-11	23	16	-2	-16	-9
0	57	26	4	-13	27
31	40	36	-5	21	14
Rows and columns are numbered from 0.
The entry in row 0 and column 0: -11
Report the entry just left of 40.
Answer: 31
Report the entry in the top-right corner.
Answer: -9
The entry in row 0 and column 2: 16
Report the entry at row 1, column 0.
Answer: 0
Report the bottom-right entry.
Answer: 14

grid =
[[ 12  17   0   7 -33  -1  18 -56 -18  -9  15]
 [  0   6  11  -3 -26  -5  16 -60 -25   5  21]
 [ 18  20  -2   7 -34   0  17 -52 -17 -14  14]
 [ 20  22  -5  12 -33   3  16 -48 -17 -18  12]
 [ 25  25  -9  14 -35   4  16 -41 -12 -21   5]
 [  4   8   8  -4 -26  -5  18 -57 -24   3  18]
 [ 28  26 -12  16 -35   6  15 -38  -7 -25   7]
 [ 12  14   4   2 -31   0  19 -56 -21  -7  16]
 [  7  13   5  -2 -29  -5  16 -59 -23  -2  22]
 [ 24  21  -6  13 -34   3  17 -46 -13 -21  10]]
The first entry, reading row by row: 12
The entry in the bottom-left corner -> 24
The bottom entry of the column that holds the smallest entry is -46
The entry just right of -52: -17
The second entry on the main diagonal -> 6
Report the entry directly below -48.
A: -41
Report the top-right entry.
A: 15
The second entry on the diagonal from the top-right corner -> 5
Report the minimum.
A: -60
The second largest entry -> 26
Report the last entry, reading row by row.
A: 10
Report the first entry in the row that holds the largest entry.
A: 28
The last entry in the row that holds the smallest entry is 21
Report the entry directly above -59.
A: -56
Report the second entry, reading row by row.
A: 17
The third entry from the end, reading row by row -> -13
The 2nd smallest entry is -59
The 4th entry in reading order: 7
The entry directly below the smallest entry -> -52

a =
[[ 41 -16 -18 -28  30  25 -42 -18 -22 -13  20]
 [ 20  -1  29 -30 -14  14  28 -18  18   6 -28]
 [  1 -43   7  20  10  37 -45 -15  18 -21  23]
 [-20 -34  30   4 -13  35  -1 -27  49  -7   0]
 [ -7 -11  35  21 -24   7  19   4  28   0 -21]
 [  6   0  33   9 -22   1  26   7  17   4 -28]
 [ 13 -43   1   5  18  41 -50 -22  12 -22  26]
 [ 47  -3 -21 -13  27   7 -37   2 -38 -10  13]
 [ 44  -5   8 -17   7  13  -9  -4 -13  -5 -10]
 [ -3 -42  -1  -1  16  40 -43 -29  21 -18  28]
 [ 22 -18 -23  -9  29  19 -46 -11 -19 -14  28]
 [ 54  18  23 -58  -7   6  36 -15  -8  11 -40]
 [ 36   1  61 -10 -35  11  48   0  25   7 -57]
 [ 56  -3  28  -1  -7   9   3  11 -13  -4 -29]
 [ 31  -3  -3 -15  11   9 -13  -4 -15  -4   0]
 [ 59 -26  -4   0  25  28 -53  -2 -26 -21  12]]
Counting starts at 0.
What is the entry directly above 3?
A: 48
What is the entry in row 0 and column 1?
A: -16
The entry at row 2, column 0: 1
What is the entry in row 0 and column 0?
A: 41
The bottom-right entry -> 12
The entry directly above the smallest entry: -9
What is the top entry of the column that holds the largest entry?
A: -18
The entry just right of the smallest entry -> -7
The entry just right of the largest entry: -10
What is the entry just left of the smallest entry?
A: 23
What is the entry at row 1, column 0?
A: 20
The entry just left of 8 is -5
The entry at row 1, column 2: 29
What is the top-right entry?
A: 20
What is the top entry of the column that holds the smallest entry?
A: -28
The entry in the bottom-left corner: 59
The entry directly below 44 -> -3
The entry directly above -46 -> -43
What is the entry just right of 54?
A: 18
The entry just right of -37: 2
The entry just left of the largest entry is 1
What is the entry directly below -30?
A: 20

Read these off the matrix that follows. Rows and columns are numbered from 0.
1) Find the entry just right of -30.
2) Find the entry at row 2, column 0.
3) Find the entry directly below -17.
4) Find the entry in row 0 and column 1.
5) Find the entry directly below 35.
6) Find the entry in row 2 and column 2.
7) Find the entry at row 0, column 0.
8) Find the entry directly below -1.
[[ -7   3 -53   2 -27  -4 -48 -22   9  -6  -4  -3 -30  -4  14]
 [-22 -11 -51  28 -27  24  -1  -6 -28   8 -13  20 -19  -7  22]
 [-12   4 -16 -14  26  23 -19  33  35 -17 -29  20 -10 -19  -7]
 [-16 -36   2  23 -16  13 -16  13   3  10 -10 -40  -4  10  -7]]
1) -4
2) -12
3) 10
4) 3
5) 3
6) -16
7) -7
8) -19

Questions about the grid below. Indices start at 0.
1) What is the entry in the bottom-left corner?
2) What is the entry at row 0, column 0?
3) What is the entry in row 0 and column 1?
4) What is the entry in the bottom-right corner?
5) What is the entry in row 2 and column 0?
6) What is the top-right entry?
7) What is the maximum?
8) What is the entry directly above -20?
[[ 35 -25   4  17  42   5]
 [ 37 -34 -13  -3  25  13]
 [ -6 -20  49  42   8  19]
 [ -5  24  49  54  42  23]
 [ 28 -40 -24 -12  18 -36]
 [ 37 -26 -44  14   3  -6]
 [ 24  37 -44  26 -11  -8]
 [-48  27 -23  16 -40  19]
 [-13 -23  26  -8   6  -5]
 [-19   7 -43 -21 -42  11]
 [ 17   2  30  -9  50 -11]
 [ 42  30   9 -43   9  -6]
 [ 10 -15  21 -32  14 -24]]
1) 10
2) 35
3) -25
4) -24
5) -6
6) 5
7) 54
8) -34

M = [ 40 -16 -24 -25  -5  34  -9 -12 -13   8 -48]
The entry just right of -5 -> 34
The entry just left of -24 -> -16
The median of all entries -> -12
